Here is a tiny trained network, its code and every weight. The questions are about switching its units off for an input and a class, where a switched-off unit gives its printed mean instead of its output.

import numpy as np


def w(rows, s, z=0):
    codes = np.array(rows[::2]) - 128.0
    scale = np.full(codes.shape[1], s)
    scale[-1] = z or s
    return codes * scale


def f(y):
    return y / 2 * (1 + np.tanh(0.7978845608 * (y + 0.044715 * y**3)))


def log_softmax(a):
    a = a - a.max(-1, keepdims=True)
    return a - np.log(np.exp(a).sum(-1, keepdims=True))


def net(x, mask):
    res = np.array(x, float).reshape(1, 5) / 4 @ E
    y = f(res @ A[0][:, :-1].T + A[0][:, -1])
    res = res + np.where(mask, y, B[0][:, -1]) @ B[0][:, :-1]
    return log_softmax(res[-1] @ U[:, :-1].T + U[:, -1])


A, B = {}, {}
E = w([
[2,123,251],'x0',
[229,191,217],'x1',
[126,130,119],'x2',
[115,95,150],'x3',
[126,75,151],'x4',
],0.0078)
A[0] = w([
[195,86,191,96],'N1',
[51,86,192,209],'N2',
[139,125,139,70],'N3',
[136,210,122,180],'N4',
[215,191,45,217],'N5',
[76,148,159,168],'N6',
[69,174,103,153],'N7',
[154,112,141,253],'N8',
[130,86,102,45],'N9',
[156,133,161,67],'N10',
[128,61,182,78],'N11',
[144,211,161,101],'N12',
[105,176,93,154],'N13',
[58,137,164,113],'N14',
[81,141,84,66],'N15',
[172,108,85,222],'N16',
[138,106,104,208],'N17',
[112,39,164,141],'N18',
[115,239,101,138],'N19',
[80,162,204,120],'N20',
[129,132,193,168],'N21',
[189,132,169,82],'N22',
[89,144,78,120],'N23',
[165,186,164,182],'N24',
[11,131,42,90],'N25',
[151,160,16,151],'N26',
[167,41,137,165],'N27',
[154,125,73,181],'N28',
[67,158,87,81],'N29',
[97,95,88,60],'N30',
[102,198,83,175],'N31',
[168,105,201,120],'N32',
],0.013,0.0042)
B[0] = w([
[100,95,79,169],'N1',
[95,206,73,240],'N2',
[144,115,93,122],'N3',
[66,97,120,165],'N4',
[116,167,112,247],'N5',
[157,207,104,181],'N6',
[105,150,111,157],'N7',
[12,151,121,166],'N8',
[183,74,87,131],'N9',
[151,2,48,139],'N10',
[157,128,120,158],'N11',
[127,71,49,169],'N12',
[83,80,172,145],'N13',
[216,192,121,189],'N14',
[156,63,119,147],'N15',
[95,197,158,185],'N16',
[102,142,155,155],'N17',
[91,105,157,175],'N18',
[81,88,152,159],'N19',
[178,175,77,205],'N20',
[108,151,72,182],'N21',
[110,54,97,165],'N22',
[124,52,158,154],'N23',
[58,88,96,187],'N24',
[132,105,82,217],'N25',
[131,174,128,213],'N26',
[92,191,214,153],'N27',
[123,224,101,176],'N28',
[149,100,121,152],'N29',
[142,61,113,150],'N30',
[90,114,143,157],'N31',
[83,88,112,175],'N32',
],0.0061,0.011)
U = w([
[99,125,118,244],'0',
[6,133,187,206],'1',
[171,201,107,51],'2',
[84,2,68,123],'3',
[54,128,148,111],'4',
[158,49,250,4],'5',
],0.0071,0.0038)

Each question gives the input, the list of numbers given to net, and the class t.
The units are the neurons (one row each of A and B). Each row of codes is followed by its name. A weight is (code - 128) times the scale printed after its matrix; where a second scale follows, it is the last column's (A, B and U).
mask holds one flag per neuron, in row order. A switched-off neuron (its flag False) gives its mean, the last column of its row in B, instead of its output. The means were averaged over made-up inputs and are rounded, as every weight is.
A unit's drop is (log p(t) with every unit on - log p(t) with that unit switched off) / (log p(t) with every unit on - log p(t) with every unit switched off).
The circuit of an input: a set's keep is (log p(t) with only the set's units on - log p(t) with every unit switched off) / (log p(t) with every unit on - log p(t) with every unit switched off). Starting from the 12 units with the biggest drops (on a tie, the unit counted first), units are removed one at a time, each time the one whose removal leaves the highest keep (on an exact tie, the one counted first), for as long as the keep stays at least 0.8.
units of the circuit, in order: the units of the circuit, biggest drop first
top k neurons: the k neurons with the biggest drops, biggest first
drop of u: that unit's drop, to one decimal
input [-6,8,6,-5,7], class 3: units of the circuit, in order => N22; N24
input [-7,-6,-1,0,3], class 2: top 2 neurons => N28; N26
input [-6,-6,-4,-1,8], class 1: top neuron => N27
input [-7,-6,3,8,6], class 4: units of the circuit, in order => N27; N16
input [8,4,-7,4,-5], class 2: units of the circuit, in order => N20; N14
input [-8,-7,-1,-1,4], class 2: units of the circuit, in order => N28; N26
input [7,7,-1,2,4], class 2: top 4 neurons => N20; N14; N6; N2
input [-3,7,-2,5,-8], class 1: drop of N10 => -0.2
input [-4,4,0,4,6], class 1: drop of N27 => 0.3
input [8,4,3,1,2], class 2: top 2 neurons => N20; N14
input [5,-5,-1,-5,-2], class 2: drop of N24 => 0.2
